Each row comes from the steps of one walk. Every step used is in the known rows, and no mark comes twice. Write the walk behind each row, first mark first.
Known rows:
rirazar/zukig/gama/tepep/rimuf: [  78  -63 -134   83  112  451 -618   41 -142 -677 -287   -9    4  215
 -288 -143 -239  116  338  180 -314   78 -256   15  -40  119 -140  339
   23 -141  224 -249 -172    4  275   72  166  262 -123   19   95  -20
 -103]
gama/tepep/moro/rirazar/fipunid/zukig: [  63  140  -51  136  171  203  -27 -168   33 -526 -130    0   37  303
 -416   45 -486   47  145  231 -363   83  -63 -237   80  -97 -114  396
   65 -136  380 -194 -199  217   60    2  307  -16  -58 -270  261 -121
 -359]
moro/gama/zukig/rirazar/fipunid/bida: [ -55  -33 -347  199  121  399 -178 -345  104 -505 -349 -145  113   61
 -496  -60 -163  165  200  254 -193   56  120 -166   75 -168  -81  402
   45  -17  474 -328 -221  168  -84   92  -43  -42 -124 -153  100    9
 -266]
tepep/foti/moro/rirazar/gama/zukig/fipunid/bida: [ 199   32 -338  136  204  411  183 -191  -67 -770 -319    3  123   48
 -461   17 -361  150  161  209 -206  131  164 -105  230  -73  205  561
  146  -74  512 -519 -212   75   16  150  108   52  -63 -247  119  -82
  -78]
gama/zukig/fipunid/bida/rimuf: [ 210  -72 -456  229  427  656 -261 -192   -3 -567 -329   71  -32   84
 -313 -143  -15   83   80  274   24  259   45  -65   32 -135  -91  261
 -121  165  486 -402 -136  -45   86  -83  -59 -138 -130  -26   30  -45
  -91]
moro/tepep/fanipo/fipunid: [  39   23   32  200  213  479 -315   23 -131 -242 -197 -232  -43  173
 -389  -60 -254   77   21  277  -89  195 -142   46   49  -37   27  207
   -7  -86  384   36 -126 -141  208 -273   73 -106  -80  -97   32  256
 -235]
rimuf/bida/mepose/zukig/rirazar: [-160 -216 -331   95 -107  442 -422 -155 -116 -202 -262 -107   73   41
 -407 -355 -278   96   10  132   56 -149  246  -95  -23 -308 -237  161
 -180  -12  191 -120 -309   99  132 -175  -40 -115  -10 -346   96   98
  -13]
fanipo/fipunid/bida/mepose/zukig/rirazar: [ 175 -151 -325  194   -6  673 -255 -327 -100 -153 -228 -192  -10   42
 -399 -269  -95   31  216  128  158   90  250  -12  138 -307  -95  136
 -143  -40  453 -203 -164    6   22 -206  -38  -80  -31 -287   59  137
 -231]
mepose/fipunid/bida/zukig/gama/tepep/foti/fanipo/rimuf: [ 624 -352 -135  150   84  567 -229 -189 -148 -459 -288  -80   -5  206
 -242 -110 -135  200 -130  278 -174  282  341 -124  -37   53  127  222
 -118  148  355 -662 -320  195  285 -158   48  241  -74 -193  121 -226
  -36]
gama/zukig/rirazar/fipunid/bida: [  38   38 -338  168  131  380  -92 -300  150 -475 -132 -216   65   80
 -394  -77 -279  112  211  279 -115   47   77 -221   -2 -187  -86  226
   41  -21  482 -282 -236  146  -26   65    3 -139  -42  -59   57   14
 -324]
moro/tepep/rimuf/bida/mepose/fipunid/zukig: [ 243 -320 -226  160  136  297 -512 -184 -182 -441 -318 -127    2   96
 -550 -266 -178  220 -106   97  223 -112    7  -29  -62 -107 -200  452
 -162   33  165 -214  -42  171  170 -138   50  -14  -12 -556   99   39
  -14]
foti/fanipo/fipunid/bida/mepose/zukig/rimuf: [ 486 -204 -163  179  194  501 -368 -259  -97 -178 -396  -82 -142   72
 -230 -211  -66   -1  156  298  360  181  -56 -164  -69 -405  -75  283
 -230   83  304  -80 -266  -35  170 -448   26   -8   32  -62  119  104
 -204]
foti/fanipo/rimuf/bida/fipunid/zukig/rirazar/gama: [  92 -172 -128  275  -41  466  -43  -87   32 -229 -145   14   59  105
 -277 -151 -417  221  118  246  160   28  296 -234  -41   42 -158  224
  128   26   57 -142 -233  183  119 -263   84 -116   -6  -54  -53 -187
 -117]
rirazar/zukig/fipunid/bida: [ 129   11 -261  122  256  574 -340 -205  -81 -428 -220 -105 -146  -32
 -377  -80 -129  100  274  226 -102  100 -112  154   60   36  -82  262
   41  -48  419 -378 -156  -50  115  -90   29  -99  -84   -6  -38   33
 -110]
fanipo/gama/tepep/moro/rirazar/fipunid/zukig/rimuf: [ 173   19  -34  171  129  229   10    3   72 -674 -123  214  -18  427
 -352  158 -518  -46  168  112 -153  268 -138 -389   47 -166 -114  469
  258  -53  319 -233 -174  187   70    5  274  145  -41 -111  185 -376
 -372]
mepose/fipunid/bida/zukig/rirazar/gama/tepep/foti/fanipo: [ 506 -240 -232  186  -29  393  149 -182  -53 -536 -250 -363   41   89
 -343 -110 -220  301 -190  217 -153  131  164  -32  163  -34  149  382
  -55   77  525 -637 -464  220  264   95   47  108  -88 -158   98   47
 -181]
foti/tepep/gama/zukig/rimuf: [ 266 -119 -153  153  200  291 -301  130   -1 -607 -408  225  113  168
 -403  -30 -194    7   99  281 -387  264 -228  -33 -106 -241 -117  361
  -70  134  321  -81 -280   23  126  -43   40   89  -70  -46 -123  -53
 -114]
bida/fipunid/zukig/tepep/foti: [ 104 -180 -336   62  -17  658  -42 -229   75 -367 -408   68  140  225
 -294  -10 -282  137   73  453 -227   63  295  -31  -65 -219 -130  316
   93   47  192 -341 -144   -5  137 -126   -2 -121   44 -386 -143  -22
 -191]
fanipo/gama/zukig/rimuf/bida/mepose/fipunid: [ 330 -311 -386  246  -66  331 -495  -15   13 -552 -212   81  -46  164
 -428 -130 -162   73 -103   48  317  144 -145 -250 -182 -240  -43  219
   -7  170  207 -301 -187  102  162   -3  -35  -37  -27  -78   48 -246
  -16]
fipunid/bida/zukig/gama/tepep: [ 240 -137 -174  267   64  468 -289 -199 -164 -403 -253 -176  -10  157
 -349  -54 -244   49   10  149  -59  229  140 -104   43   -6  -64  171
 -164    4  424 -603 -316   87  237   40  143  164 -138 -133   52   13
 -188]
rimuf/bida/fipunid/zukig: [  21  -10 -200  240   64  524 -239 -283  -14 -228 -213    2   30  159
 -407 -124 -364  175   -2  238  188   54  184 -178  -77 -131 -173  183
  -96   12   80 -203 -148  137   74 -120  127 -199   12 -253  -75   46
 -102]
mepose/zukig/gama/tepep/foti/rimuf/bida: [ -49 -258 -196   63   79  457 -389  -68 -193 -594 -423  -27  288  304
 -334 -161 -399  192  -62  220 -219  167  201 -276 -125 -247  -50  381
   19  -68   79 -307 -372  296  171 -129    2  383  -68 -391  113  -31
  165]
rimuf/bida/mepose/zukig/rirazar/fipunid: [ -93 -245 -358  110   -2  458 -372 -178  -50 -245 -173 -260   50   87
 -407 -269 -372  107  132  185   16 -170  171 -186 -141 -299 -302  255
  -58  -46  159   31 -297  170  132 -200  -41 -147   -6 -356  182  -12
 -141]
fipunid/zukig/gama/tepep/foti/moro/rirazar: [-161   36 -198   53 -128  318   76 -212 -189 -552 -305  144  214  338
 -375   -7 -605   94  183  275 -389  110  370 -217  149  -25   82  489
   13 -139  294 -474 -299  268   83   71  216  323  -62 -410  234 -123
  -63]
bida/zukig/rirazar/fipunid: [  18  -65 -415  103  102  520 -116  -16  -13 -264 -146 -287  -43  101
 -370 -208 -290   47   58  313  -99  -70   71  -51  -76  -61 -243  200
  -43  -42  293 -152 -208   10  121  -12  -15  -56  -22 -138  100   13
 -312]
fipunid/zukig/gama/tepep/rimuf/bida: [  22 -118  -73  186  130  390 -457 -120 -115 -546 -248   74   85  258
 -327 -108 -384  201   94  116  -25  103  122 -160  -94   40 -135  398
    3  -52  122 -301 -248  256  211   17  204  247 -105 -178   46  -11
   10]
tepep/moro/rirazar/fipunid: [  25  212 -105   17  152  294 -230  -75   -3 -370  -94  -71  -88  156
 -386 -104 -319   46   60  218 -367   37 -184 -118   42  -84 -103  334
   79 -141  339 -104  -82  -49    5 -118  124  -42   -3 -196  181  -92
 -383]
foti/tepep/gama/zukig/bida/fipunid: [ 154 -111 -178  334   54  485 -239  -84  -11 -608 -389   81  198  105
 -536 -109 -174   -2  196  328 -416  213   -2   27  -39 -200 -146  261
  -75  125  290 -215 -321   -1   90  -41   20 -115  -52 -159  -62  -49
  -94]
moro/gama/zukig/tepep/fanipo/fipunid/bida: [ 154 -180 -166  237  209  575 -323 -209  141 -388 -522   45   55   22
 -391  106   -6   44  110  294  -66  230   58   72   86 -121   79  273
  137   57  602 -245 -254   -4  152  -73  -48 -175 -188 -200  -36  177
  -68]
moro/rirazar/zukig/rimuf/bida: [-121   -2 -235 -101  263   78 -468   80 -143 -377 -349  260 -141   71
 -486 -118 -302   41  -35  226   95  103 -264 -213  -47  -49 -299  264
    6  -44  158 -154 -211   42  127   17   69  -19   10 -124   44  -31
   16]
bida/zukig/gama/tepep/foti/rimuf: [ 138 -240 -296  100   14  510 -236   60 -160 -586 -430 -138  188  305
 -333 -185 -316   81  -74  353 -265  140   39 -116  -70  -68  -36  351
  -42  -34  188 -448 -272   86  196   40   53  452  -55 -345   95   -6
   31]
tepep/fanipo/rimuf/bida/fipunid/zukig: [ 114 -123   63  189  159  652 -241  -76  148 -205 -216  191  -22  166
 -310  -71 -433  142   28  232  109  163  275 -165 -111  -13 -200   71
    7  114   57  -32 -196   79  166 -228  173 -297  -15 -340 -123  -45
   40]
moro/rirazar/zukig/rimuf: [ -61   65 -277 -126  217  137 -343  114  -98 -416 -380  202 -155   91
 -414 -104 -207  -10  146  269  -94  156 -316 -113   -5  -60 -269  265
  -25  -50  241 -180 -177  -82   79   27   74    8  -19  -42   56  -23
 -182]
foti/fanipo/fipunid/zukig/gama/tepep/moro/rirazar: [  58   68  -51  226  -81  337 -243 -183 -190 -438 -138   66   44  319
 -233  -38 -343    5  304  234 -171  146   49 -119  167  -12  216  316
   48 -167  413 -263 -227  259   83 -212  261  225 -157  -64  325  -41
 -190]
foti/tepep/rimuf/bida/mepose/zukig: [ 379 -367  -90  102  215  440 -566  -36 -197 -360 -453 -102  109   84
 -409 -283 -226  117   12  169   86 -162   -1   39 -108 -212 -314  383
 -180  -12  108   47 -180  103  298 -177   66  -30   59 -453   60   62
   13]
rimuf/bida/fipunid/zukig/gama: [ -86 -102 -267  230 -106  608 -386 -257 -107 -308 -178   28   41  189
 -316  -92 -390  166  191  143  113  109  290 -159 -103  -64 -124  195
  -17  -20   56 -305 -170  196   68 -136   77  -10  -99 -268  -49  -54
  -68]
moro/rirazar/fipunid/zukig/gama/tepep/rimuf/bida/mepose: [  39 -293 -192  162   52  207 -429 -169 -103 -574 -236 -125   70  308
 -443  -87 -456   95  332  152    1  -43   30 -280 -112   10 -207  522
   54  -68  121 -156 -227  353  110   79  282  165 -109 -450  299 -140
 -107]
fanipo/fipunid/zukig/tepep/rimuf: [ 241 -105 -274  111  294  611 -263  -62   14 -281 -340   70  -20  133
 -293  -87  -63   50  152  327   61   96   34  107  -84  -18 -168  336
  153  -51  285 -104  -11  -64  159 -173    2   13   -5 -134  -88   41
 -226]
fanipo/fipunid/zukig/rimuf: [ 210   60 -234  125  298  501 -170  -25  -38 -236 -265  181 -144  190
 -329  -60 -219   57   79  283  169  330  -66 -105 -101 -136 -186  280
   -9  -14  219  -94  -93  -49   82 -189   55   73   -2    2  -59   15
 -261]
foti/tepep/moro/rirazar/fipunid/bida/mepose: [ 420 -111   23  118   32  248 -214 -258  -65 -342 -191 -202  -33  100
 -486  -40 -363  -15  147  223 -258  -51 -171  -32  149 -118 -168  449
   42  -84  495 -179  -96   66   70 -133  161  -61   64 -551  155 -153
 -347]
tepep/foti/fanipo/gama/zukig: [ 211   -4 -190  196  -22  352  -82  -52   53 -593 -287 -167  193  279
 -225  -98 -253  195  -29  349  -65    7  -31 -130  -71 -193  286  195
   57   -2  244 -257 -187   33  181   22   59  -15  -46  189   33   55
  -99]
moro/rirazar/gama/zukig/rimuf/bida/mepose/fipunid: [ 280 -259 -444  104   69   20 -368   82  -50 -597 -320   56  -80   32
 -534  -98 -171  127  -73   32  168  176 -246 -259  -90 -156 -134  365
  -33  100  260 -288 -281  126  107  129   34  -66  -97 -229  146 -157
 -112]
fanipo/gama/tepep/moro/rirazar/fipunid: [ 114  114   18  244   19  273 -112  -51    5 -557    5 -128   27  382
 -393   62 -423   -5   91  113 -346  153 -189 -258  114  -38   40  337
  236 -139  397 -227 -127   72   80    4  250   51  -45  -10  222 -284
 -431]

Write each row's walk:
[ 128  -12 -110  140  201  429 -298 -211  -84 -574 -140   84  -64  300
 -310  -16 -336   28  115  116 -343  344  -30 -312  161  -32 -145  411
   55  -21  519 -402 -155   93   99 -100  106  185 -150 -314  253 -312
 -301] : zukig/gama/tepep/moro/rirazar/fipunid/bida/rimuf
[  88 -369  -58  178 -150  445 -248  -89  109 -292 -124   87    7  157
 -401 -156 -408  137    7  145  -97   78  323 -100  -10   24 -155  173
  -20  173  294 -210 -434  303  214 -127  126 -143  -71 -475  109 -144
  100] : gama/tepep/fanipo/rimuf/bida/mepose/fipunid/zukig/rirazar
[  82 -279 -336   25 -164  248 -381 -207  -32 -301 -253  193  -39   18
 -469 -123 -203   18 -108  109  -48 -115  141   12   53 -143 -144  311
   68   41  376 -382 -185  205  110 -168  -12 -150  -33 -691  132 -182
    3] : rimuf/bida/mepose/fipunid/zukig/tepep/moro/rirazar
[ 297 -335   89  223   24  488  -63   -2  119 -425 -266 -113   44   80
 -304  -59 -363   97  211    5 -213  233  215 -113  136 -125 -186  190
   22   68  446 -216 -463   32  288 -108  167 -112 -150 -306   31  -53
 -182] : fipunid/bida/mepose/zukig/rirazar/gama/tepep/fanipo/rimuf
[ 296 -342 -208  200  -93  396 -467   86  154 -586 -223   83  -80  147
 -337  -74 -253   67  -48   27  252  157 -166 -163 -162 -223   30  187
   33  230  259 -167 -332   98  250   -5   14 -157 -101 -184   37 -106
   95] : tepep/fanipo/gama/zukig/rimuf/bida/mepose/fipunid
[ 113 -288 -107  283   98  608 -464  107 -134 -375 -260 -140   49  236
 -339 -126 -372  -13  -28  235  162  206  -43 -104  -84   63    7  190
   40  -24  244 -114 -358  196  279 -113  105  246 -145 -307  132  103
  205] : foti/rimuf/bida/zukig/gama/tepep/fanipo/fipunid
[  22   73 -330  157   40  362  157  -96  -45 -746 -419  125  189  101
 -553 -109 -443   92   83  319 -228  128  143 -251  123 -153  -49  455
   68  -70  249 -410 -263  -58   77  162   79  -16   44 -299  165 -118
 -104] : tepep/foti/moro/rirazar/gama/zukig/bida/fipunid
[ 250 -296 -303   17  178  426 -206 -338   -3 -380 -444  -86   40   14
 -372 -132 -242 -113  333  266    0 -165  178 -167   13 -269 -263  569
   22  -28  384 -150 -198   66  112 -222   25  -57   79 -623  256 -173
 -245] : foti/moro/rirazar/fipunid/bida/mepose/zukig/tepep/rimuf
[ -81   21 -274   26  109  444  -95 -114 -224 -682 -303   91  105  227
 -463  -71 -464   35  249  424 -481  -11   17  -38  192   44   68  548
   68 -146  373 -354 -259  100  153   42  200  137   26 -224  295 -123
   41] : gama/tepep/foti/moro/rirazar/zukig/fipunid
[ 197 -207 -164  274 -255  344 -205 -130  -12 -540  -35   -5   24  107
 -473 -146 -454  224  -70  -76 -166  -15   40  -55  148  -72 -102  405
   79  -41  392 -380 -309  274  226    0  130   52  -99 -450  135 -158
  -67] : rimuf/bida/mepose/fipunid/zukig/rirazar/gama/tepep/moro
[ 411 -279 -388  191   86  213 -443   73    3 -588 -279   21  -95   21
 -457 -123 -196  189 -122   52  168  169 -294 -195 -200 -184 -169  348
  -38  114  208 -238 -270   48  240   22  -12  -37  -70 -131   47 -141
  -83] : rirazar/gama/zukig/rimuf/bida/mepose/fipunid
[ 115 -477 -403  183 -151  354 -316   -3   85 -593 -449  -38  318  224
 -426 -131 -284   29 -151  348  101 -119  -30 -197 -170 -266   -7  308
  287   50  169 -280 -146   86  185   -7 -115   88   53 -402  -51 -152
  212] : fanipo/gama/zukig/tepep/foti/rimuf/bida/mepose
[ 320 -277 -292  267  -59  310 -342  -47  -48 -575 -373  -36   92  -13
 -602 -193  -32   31   87  200 -431  139  -96  204  -79 -158 -121  295
 -138  178  394 -282 -376   49  152  -25  -88  -65 -119 -314   57  -95
  -26] : foti/tepep/gama/zukig/bida/mepose/fipunid
[  86 -299 -155  250   94  630 -305 -124  101 -221 -276  347   89  152
 -403  -40 -227   43   30  251 -154  208  350 -118 -150  -78 -240  163
  138  173  101 -159 -140   64  102 -323    9 -152  -32 -352 -265 -278
   20] : fanipo/rimuf/bida/fipunid/zukig/tepep/gama
[ 236   81  -47  152  367  343 -149 -236    5 -494 -174   57  -75  270
 -399  -47 -311   36  -79  215 -268  290 -135 -329  185  -99 -198  401
  -25   11  542 -301 -133   35  102  -79  159   -2  -36 -298  230 -211
 -336] : gama/tepep/moro/rirazar/fipunid/bida/rimuf
[ 386 -226 -192  196  294  743 -254 -268 -227 -478 -401  -27   91  347
 -139 -119 -157  188   61  290  -22  409  271 -214   49 -231   98  304
 -133   44  390 -313 -265  142  291 -297  -20  227 -158 -120  192    1
  -64] : mepose/zukig/gama/tepep/foti/fanipo/fipunid/bida/rimuf
[  29 -286 -255  143 -296  225 -455 -189 -145 -566 -226   94   97  209
 -465 -187 -351   30   74   30  -98   34   34 -180   78  -79  -19  436
   28  -27  282 -456 -272  442  -13  -93  116  317 -119 -728  314 -252
  126] : foti/rimuf/bida/mepose/fipunid/zukig/gama/tepep/moro/rirazar
[ 268 -281 -162  253  145  585   53   -9  196 -608 -197 -123  125  229
 -261   92 -389   41  237  185  -31  184   61 -108   86  -75  -97  236
  226  137  584 -107 -251  196  200   62  -63 -202 -167 -210    1 -174
 -178] : foti/tepep/fanipo/gama/zukig/rirazar/fipunid/bida/rimuf
[ 324 -357  154  258  195  390 -325  172   26 -398 -291  -63   37  142
 -348  -55 -446  151  -35   27  -82  180   22 -180 -109  -75 -236  174
   -5   36  157   31 -426   37  468 -171  225 -164 -135 -264   78  -69
   -1] : rirazar/gama/tepep/fanipo/rimuf/bida/mepose/zukig
